Below are the code and all the weights of a small trained network. Each question names an input and a target symbol and asks about switching units off, where a switched-off unit gives its printed mean instead of its output.

import numpy as np


def w(rows, s, z=0):
    codes = np.array(rows[::2]) - 128.0
    scale = np.full(codes.shape[1], s)
    scale[-1] = z or s
    return codes * scale


def f(y):
    return np.maximum(y, 0)


def softmax(a):
    e = np.exp(a - a.max(-1, keepdims=True))
    return e / e.sum(-1, keepdims=True)


def log_softmax(a):
    a = a - a.max(-1, keepdims=True)
    return a - np.log(np.exp(a).sum(-1, keepdims=True))


def net(x, mask):
    ids = ['ΘΦΨαβγεζηλμξσω'.index(c) for c in x.split()]
    T = len(ids)
    res = E[ids] + P[:T]
    r = res
    for j in range(3):
        rows = slice(2 * j, 2 * j + 2)
        q, k, v = (r @ M[0][rows].T for M in (Q, K, V))
        z = softmax(np.where(np.tri(T) > 0, q @ k.T / 2**0.5, -1e9)) @ v
        o = O[0][rows]
        res = res + np.where(mask[j], z, o[:, -1]) @ o[:, :-1]
    y = f(res @ A[0][:, :-1].T + A[0][:, -1])
    res = res + np.where(mask[3:19], y, B[0][:, -1]) @ B[0][:, :-1]
    return log_softmax(res[-1] @ U[:, :-1].T + U[:, -1])


Q, K, V, O, A, B = {}, {}, {}, {}, {}, {}
E = w([
[74,156,159,145],'Θ',
[187,148,102,107],'Φ',
[177,85,154,162],'Ψ',
[84,151,124,154],'α',
[144,148,111,193],'β',
[128,200,118,200],'γ',
[152,167,123,117],'ε',
[125,128,141,116],'ζ',
[147,89,66,57],'η',
[115,161,126,120],'λ',
[171,178,91,135],'μ',
[65,112,151,117],'ξ',
[72,6,175,223],'σ',
[152,210,136,167],'ω',
],0.018)
P = w([
[129,141,154,112],'0',
[164,145,95,247],'1',
[99,120,120,73],'2',
[144,117,69,205],'3',
[86,107,103,54],'4',
[201,131,99,171],'5',
[87,111,104,57],'6',
],0.014)
Q[0] = w([
[42,8,125,167],'h1',
[104,137,246,40],'h1',
[161,133,110,181],'h2',
[13,120,102,166],'h2',
[65,168,57,59],'h3',
[201,94,104,179],'h3',
],0.015)
K[0] = w([
[99,45,123,195],'h1',
[34,137,224,100],'h1',
[121,132,156,172],'h2',
[2,107,129,132],'h2',
[111,32,199,123],'h3',
[131,168,49,172],'h3',
],0.014)
V[0] = w([
[63,225,127,60],'h1',
[139,206,212,57],'h1',
[89,96,3,204],'h2',
[104,133,116,154],'h2',
[133,91,121,108],'h3',
[61,34,58,244],'h3',
],0.0063)
O[0] = w([
[72,98,113,59,59],'h1',
[108,77,55,71,28],'h1',
[214,153,136,205,224],'h2',
[131,119,113,139,160],'h2',
[124,135,171,127,87],'h3',
[163,183,254,193,251],'h3',
],0.0075,0.003)
A[0] = w([
[119,138,155,192,51],'n1',
[117,156,196,99,113],'n2',
[166,52,138,172,97],'n3',
[139,188,163,155,183],'n4',
[205,36,161,57,166],'n5',
[141,51,153,110,118],'n6',
[106,74,124,83,146],'n7',
[162,129,130,24,140],'n8',
[26,220,47,124,70],'n9',
[166,98,135,172,132],'n10',
[68,108,128,144,40],'n11',
[60,88,172,143,74],'n12',
[99,194,76,82,115],'n13',
[142,197,102,135,32],'n14',
[23,103,137,159,2],'n15',
[11,140,141,87,119],'n16',
],0.011,0.0056)
B[0] = w([
[216,104,150,63,215],'n1',
[64,142,105,91,150],'n2',
[110,185,150,112,183],'n3',
[65,127,51,147,254],'n4',
[4,114,155,159,161],'n5',
[100,105,134,182,142],'n6',
[104,58,62,116,173],'n7',
[203,120,38,72,180],'n8',
[112,213,247,222,179],'n9',
[69,97,100,123,216],'n10',
[67,174,100,94,138],'n11',
[120,154,55,119,153],'n12',
[248,178,156,127,175],'n13',
[120,111,213,98,159],'n14',
[56,192,102,27,147],'n15',
[154,47,196,129,195],'n16',
],0.017,0.0099)
U = w([
[152,86,37,252,229],'Θ',
[95,167,77,107,227],'Φ',
[119,115,167,143,157],'Ψ',
[123,182,130,161,40],'α',
[157,180,137,101,77],'β',
[171,193,89,85,54],'γ',
[92,66,145,182,75],'ε',
[148,15,128,157,95],'ζ',
[138,71,62,115,2],'η',
[95,78,131,80,27],'λ',
[173,123,114,79,116],'μ',
[162,142,54,71,18],'ξ',
[175,77,156,132,138],'σ',
[121,132,164,82,90],'ω',
],0.011,0.0063)

Each question gives the input, a string of symbols that net reads in full, and the target symbol t.
The units are the heads (2 rows each of Q, K, V and O) and the neurons (one row each of A and B). Each row of codes is followed by its name. A weight is (code - 128) times the scale printed after its matrix; where a second scale follows, it is the last column's (O, A, B and U).
mask holds one flag per unit, heads first, then neurons. A switched-off unit (its flag False) gives its mean, the last column of its rows in O or B, instead of its output. The means were averaged over made-up inputs and are rounded, as every weight is.
A unit's drop is (log p(t) with every unit on - log p(t) with that unit switched off) / (log p(t) with every unit on - log p(t) with every unit switched off).
The circuit of an input: a set's keep is (log p(t) with only the set's units on - log p(t) with every unit switched off) / (log p(t) with every unit on - log p(t) with every unit switched off). Starting from the 12 units with the biggest drops (on a tie, the unit counted first), units are removed one at a time, each time the one whose removal leaves the highest keep (on an exact tie, the one counted first), for as long as the keep stays at least 0.8.
units of the circuit, in order: the units of the circuit, biggest drop first
top k neurons: the k neurons with the biggest drops, biggest first
heads that matter: for each layer, one digit per head in row order, 1 if its drop is at least 0.15 and else 0, layers parted by /
drop of u: that unit's drop, to one decimal
input λ Θ ε σ ζ, target Φ: units of the circuit, in order -> [n4 n2 h3]
input β μ Θ η β, target Θ: units of the circuit, in order -> [n3 n1]
input β μ ξ, target λ: units of the circuit, in order -> [n16 n15 h1]
input λ γ γ σ ζ γ Φ, target Φ: top 3 neurons -> [n2 n4 n16]
input α α Φ, target ξ: units of the circuit, in order -> [n8 h1]
input ξ ζ Ψ γ Ψ, target ε: units of the circuit, in order -> [n5 n1]
input Ψ σ ξ, target Φ: units of the circuit, in order -> [h1 n2 n4 n16]
input ξ λ μ, target γ: heads that matter -> 100
input γ Φ γ, target α: heads that matter -> 001
input ε β Φ ζ γ λ α, target Ψ: heads that matter -> 000
input γ ε η β η, target η: heads that matter -> 001
input Φ Θ Θ ζ μ α ε, target μ: top 4 neurons -> [n8 n13 n4 n16]
input ζ ω μ Ψ Φ ξ, target Θ: heads that matter -> 100
input Θ Φ ξ Φ ζ λ λ, target σ: top 2 neurons -> [n16 n9]
input ζ σ β ζ Ψ, target Φ: heads that matter -> 100
input α ε γ Θ β Ψ Φ, target ξ: top 2 neurons -> [n8 n9]
input γ ζ σ ε μ β ξ, target Φ: top 3 neurons -> [n2 n4 n12]
input α σ σ σ ζ, target Φ: drop of n16 -> 0.3
input η Ψ η ω ζ η ω, target β: drop of h3 -> 0.2
input Φ Ψ α α ζ, target ζ: drop of n4 -> 0.1
